Here is a tiny trained network, its code and every weight. The questions are about switching its units off for an input and a target symbol, where a switched-off unit gives its printed mean instead of its output.

import numpy as np


def w(rows, s, z=0):
    codes = np.array(rows[::2]) - 128.0
    scale = np.full(codes.shape[1], s)
    scale[-1] = z or s
    return codes * scale


def norm(h):
    return h / np.sqrt((h * h).mean(-1, keepdims=True) + 1e-5)


def f(y):
    return y / 2 * (1 + np.tanh(0.7978845608 * (y + 0.044715 * y**3)))


def softmax(a):
    e = np.exp(a - a.max(-1, keepdims=True))
    return e / e.sum(-1, keepdims=True)


def log_softmax(a):
    a = a - a.max(-1, keepdims=True)
    return a - np.log(np.exp(a).sum(-1, keepdims=True))


def net(x, mask):
    ids = ['αβγεζξστφω'.index(c) for c in x.split()]
    T = len(ids)
    res = E[ids] + P[:T]
    q, k, v = (norm(res) @ M[0].T for M in (Q, K, V))
    z = softmax(np.where(np.tri(T) > 0, q @ k.T / 3**0.5, -1e9)) @ v
    res = res + np.where(mask[0], z, O[0][:, -1]) @ O[0][:, :-1]
    y = f(norm(res) @ A[0][:, :-1].T + A[0][:, -1])
    res = res + np.where(mask[1:9], y, B[0][:, -1]) @ B[0][:, :-1]
    return log_softmax(norm(res)[-1] @ U[:, :-1].T + U[:, -1])


Q, K, V, O, A, B = {}, {}, {}, {}, {}, {}
E = w([
[121,159,182,77,139,141],'α',
[119,157,197,91,132,139],'β',
[111,139,185,89,149,120],'γ',
[152,190,176,129,88,145],'ε',
[132,150,207,106,139,110],'ζ',
[251,96,158,130,249,211],'ξ',
[177,150,204,79,121,95],'σ',
[124,112,95,26,158,126],'τ',
[128,143,110,140,131,68],'φ',
[92,155,116,149,150,171],'ω',
],0.021)
P = w([
[55,237,203,60,99,59],'0',
[86,217,171,94,102,60],'1',
[100,187,171,116,117,68],'2',
[127,187,184,125,152,70],'3',
[142,172,180,136,173,74],'4',
[137,140,176,143,204,79],'5',
[157,124,174,147,223,80],'6',
[187,121,148,160,223,88],'7',
[206,122,112,188,205,108],'8',
[224,118,133,198,245,109],'9',
[247,101,137,196,254,121],'10',
],0.0079)
Q[0] = w([
[120,248,110,85,188,96],'H1',
[183,149,150,151,243,206],'H1',
[156,138,143,151,124,57],'H1',
],0.016)
K[0] = w([
[223,26,70,251,209,193],'H1',
[219,51,124,146,127,158],'H1',
[134,133,93,113,171,133],'H1',
],0.017)
V[0] = w([
[4,186,83,170,211,245],'H1',
[129,178,233,213,132,140],'H1',
[176,105,183,39,105,252],'H1',
],0.024)
O[0] = w([
[42,125,2,96,186,162,51],'H1',
[121,45,146,179,126,157,161],'H1',
[106,71,158,55,83,220,5],'H1',
],0.018,0.021)
A[0] = w([
[146,180,91,81,127,177,26],'N1',
[157,210,153,184,64,212,78],'N2',
[154,36,164,105,149,51,162],'N3',
[144,5,57,151,97,83,5],'N4',
[145,197,120,181,129,22,111],'N5',
[85,116,95,163,223,116,152],'N6',
[110,135,134,89,92,172,189],'N7',
[72,128,53,180,198,118,6],'N8',
],0.027,0.0029)
B[0] = w([
[120,143,135,89,122,92,142],'N1',
[134,132,74,94,127,112,150],'N2',
[92,152,118,119,140,109,179],'N3',
[113,185,95,175,77,102,137],'N4',
[176,137,133,254,176,120,253],'N5',
[127,79,127,97,141,72,153],'N6',
[153,162,120,150,150,155,150],'N7',
[83,27,68,92,154,88,150],'N8',
],0.045,0.033)
U = w([
[162,65,155,107,153,200,176],'α',
[98,138,128,135,104,168,127],'β',
[2,205,141,149,162,143,69],'γ',
[85,183,53,169,15,107,63],'ε',
[48,122,187,137,73,80,89],'ζ',
[122,126,124,126,133,109,2],'ξ',
[169,65,207,104,50,90,150],'σ',
[165,215,97,38,147,82,133],'τ',
[187,156,139,215,175,91,176],'φ',
[91,47,55,93,170,96,189],'ω',
],0.0084,0.004)

Each question gives the input, a string of symbols that net reads in full, and the target symbol t.
The units are the heads (3 rows each of Q, K, V and O) and the neurons (one row each of A and B). Each row of codes is followed by its name. A weight is (code - 128) times the scale printed after its matrix; where a second scale follows, it is the last column's (O, A, B and U).
mask holds one flag per unit, heads first, then neurons. A switched-off unit (its flag False) gives its mean, the last column of its rows in O or B, instead of its output. The means were averaged over made-up inputs and are rounded, as every weight is.
A unit's drop is (log p(t) with every unit on - log p(t) with that unit switched off) / (log p(t) with every unit on - log p(t) with every unit switched off).
The circuit of an input: a set's keep is (log p(t) with only the set's units on - log p(t) with every unit switched off) / (log p(t) with every unit on - log p(t) with every unit switched off). Starting from all 9 units, units are removed one at a time, each time the one whose removal leaves the highest keep (on an exact tie, the one counted first), for as long as the keep stays at least 0.8.
units of the circuit, in order: the units of the circuit, biggest drop first
k most important neurons: the k neurons with the biggest drops, biggest first
drop of u: that unit's drop, to one decimal
input γ φ ξ τ φ φ σ, target α: units of the circuit, in order	(H1 N5 N7)
input φ σ τ γ α ω φ γ τ ζ ζ, target τ: units of the circuit, in order	(H1 N5)
input σ ε ε γ, target ζ: 2 most important neurons	(N5 N3)
input ω φ γ, target ω: units of the circuit, in order	(H1 N8)
input τ γ ζ, target τ: 2 most important neurons	(N5 N2)
input ω ζ τ ζ α, target τ: 2 most important neurons	(N5 N2)
input φ φ ξ ζ, target α: most important neuron	(N5)
input γ ω φ ζ, target ω: 2 most important neurons	(N8 N6)
input τ φ φ ζ ε ζ σ ε, target σ: 2 most important neurons	(N5 N2)
input ξ τ ω, target α: 3 most important neurons	(N5 N3 N7)
input β γ σ ε, target σ: drop of N5	0.8
input τ γ ζ τ τ, target τ: drop of N3	0.0
input γ φ φ ω ε, target ω: drop of H1	1.1
